Below are the code and all the weights of a small trained network. Each question names an input and a class and asks about switching units off, where a switched-off unit gives its printed mean instead of its output.

import numpy as np


def w(rows, s, z=0):
    codes = np.array(rows[::2]) - 128.0
    scale = np.full(codes.shape[1], s)
    scale[-1] = z or s
    return codes * scale


def norm(h):
    return h / np.sqrt((h * h).mean(-1, keepdims=True) + 1e-5)


def f(y):
    return np.maximum(y, 0)


def log_softmax(a):
    a = a - a.max(-1, keepdims=True)
    return a - np.log(np.exp(a).sum(-1, keepdims=True))


def net(x, mask):
    res = np.array(x, float).reshape(1, 8) / 4 @ E
    u = 0
    for l in range(3):
        y = f(norm(res) @ A[l][:, :-1].T + A[l][:, -1])
        res = res + np.where(mask[u : u + 4], y, B[l][:, -1]) @ B[l][:, :-1]
        u += 4
    return log_softmax(norm(res)[-1] @ U[:, :-1].T + U[:, -1])


A, B = {}, {}
E = w([
[126,127,126],'x0',
[148,250,163],'x1',
[124,128,124],'x2',
[95,11,94],'x3',
[170,91,255],'x4',
[131,127,128],'x5',
[129,124,125],'x6',
[131,131,128],'x7',
],0.0074)
A[0] = w([
[150,113,152,138],'0.n1',
[117,159,35,252],'0.n2',
[131,122,130,93],'0.n3',
[159,1,111,111],'0.n4',
],0.0071,0.003)
B[0] = w([
[92,139,153,157],'0.n1',
[167,130,45,255],'0.n2',
[107,119,117,128],'0.n3',
[3,198,116,230],'0.n4',
],0.0068,0.0046)
A[1] = w([
[80,224,57,174],'1.n1',
[136,151,105,4],'1.n2',
[170,172,212,208],'1.n3',
[121,82,253,228],'1.n4',
],0.0046,0.0027)
B[1] = w([
[215,94,86,252],'1.n1',
[107,152,110,128],'1.n2',
[186,46,137,224],'1.n3',
[2,157,187,240],'1.n4',
],0.0055,0.0035)
A[2] = w([
[40,128,3,88],'2.n1',
[107,129,180,221],'2.n2',
[141,5,128,23],'2.n3',
[96,153,177,5],'2.n4',
],0.011,0.0015)
B[2] = w([
[255,89,178,255],'2.n1',
[119,75,206,175],'2.n2',
[14,200,25,162],'2.n3',
[234,56,165,157],'2.n4',
],0.0056,0.0084)
U = w([
[207,111,67,223],'0',
[93,82,211,193],'1',
[103,47,38,48],'2',
[11,78,128,153],'3',
[132,252,77,95],'4',
[135,203,212,3],'5',
],0.02,0.0033)

Each question gives the input, the list of numbers given to net, and the class t.
The units are the neurons (one row each of A and B). Each row of codes is followed by its name. A weight is (code - 128) times the scale printed after its matrix; where a second scale follows, it is the last column's (A, B and U).
mask holds one flag per neuron, layer by layer. A switched-off neuron (its flag False) gives its mean, the last column of its row in B, instead of its output. The means were averaged over made-up inputs and are rounded, as every weight is.
A unit's drop is (log p(t) with every unit on - log p(t) with that unit switched off) / (log p(t) with every unit on - log p(t) with every unit switched off).
The circuit of an input: a set's keep is (log p(t) with only the set's units on - log p(t) with every unit switched off) / (log p(t) with every unit on - log p(t) with every unit switched off). Starting from all 12 units, units are removed one at a time, each time the one whose removal leaves the highest keep (on an exact tie, the one counted first), for as long as the keep stays at least 0.8.
circuit, biggest first: the units of the circuit, biggest drop first
most important unit: the unit with the biggest drop
k most important neurons: the k neurons with the biggest drops, biggest first
drop of u: that unit's drop, to one decimal
input [-2,-4,-8,7,5,-6,-7,-1], class 3: 2 most important neurons -> (2.n3, 2.n1)
input [2,-7,0,3,1,-6,-5,-1], class 3: most important unit -> 0.n2
input [-5,-1,5,2,7,4,1,-4], class 3: circuit, biggest first -> (2.n1, 2.n3)
input [5,1,-6,8,-4,4,-1,-5], class 0: 3 most important neurons -> (2.n1, 1.n4, 0.n2)
input [-1,3,0,8,-1,-7,4,-7], class 0: 4 most important neurons -> (2.n1, 1.n4, 0.n4, 1.n3)
input [7,-5,-8,3,4,3,-5,4], class 3: circuit, biggest first -> (2.n3, 2.n1)
input [4,-1,-6,-5,0,5,3,2], class 0: 4 most important neurons -> (0.n4, 1.n4, 1.n3, 2.n3)
input [1,-2,-5,-8,2,3,-5,5], class 1: 2 most important neurons -> (0.n2, 1.n3)
input [-6,0,-3,-8,-2,3,6,-4], class 0: 2 most important neurons -> (0.n4, 1.n4)
input [-8,3,-3,7,1,6,0,-2], class 1: 3 most important neurons -> (0.n2, 0.n4, 2.n1)
input [-3,-2,8,-8,0,1,1,-7], class 0: 2 most important neurons -> (0.n4, 1.n4)
input [8,6,2,2,1,3,-2,-4], class 1: 3 most important neurons -> (0.n2, 0.n4, 2.n3)
input [6,-3,2,6,2,-4,5,-1], class 3: 2 most important neurons -> (0.n2, 2.n3)
input [5,-3,-7,-1,-8,-1,7,-2], class 0: circuit, biggest first -> (2.n1)
input [7,2,0,6,0,1,-2,7], class 0: 3 most important neurons -> (2.n1, 0.n4, 1.n4)
input [5,8,-2,4,1,0,-4,-6], class 1: drop of 0.n2 -> 1.5
input [5,8,-8,1,2,-5,-6,-1], class 1: drop of 2.n3 -> 0.2
input [-8,-1,3,-1,-7,-5,-4,4], class 0: drop of 2.n1 -> 0.2
input [-2,-1,-2,4,3,-7,3,4], class 3: drop of 2.n1 -> 0.2
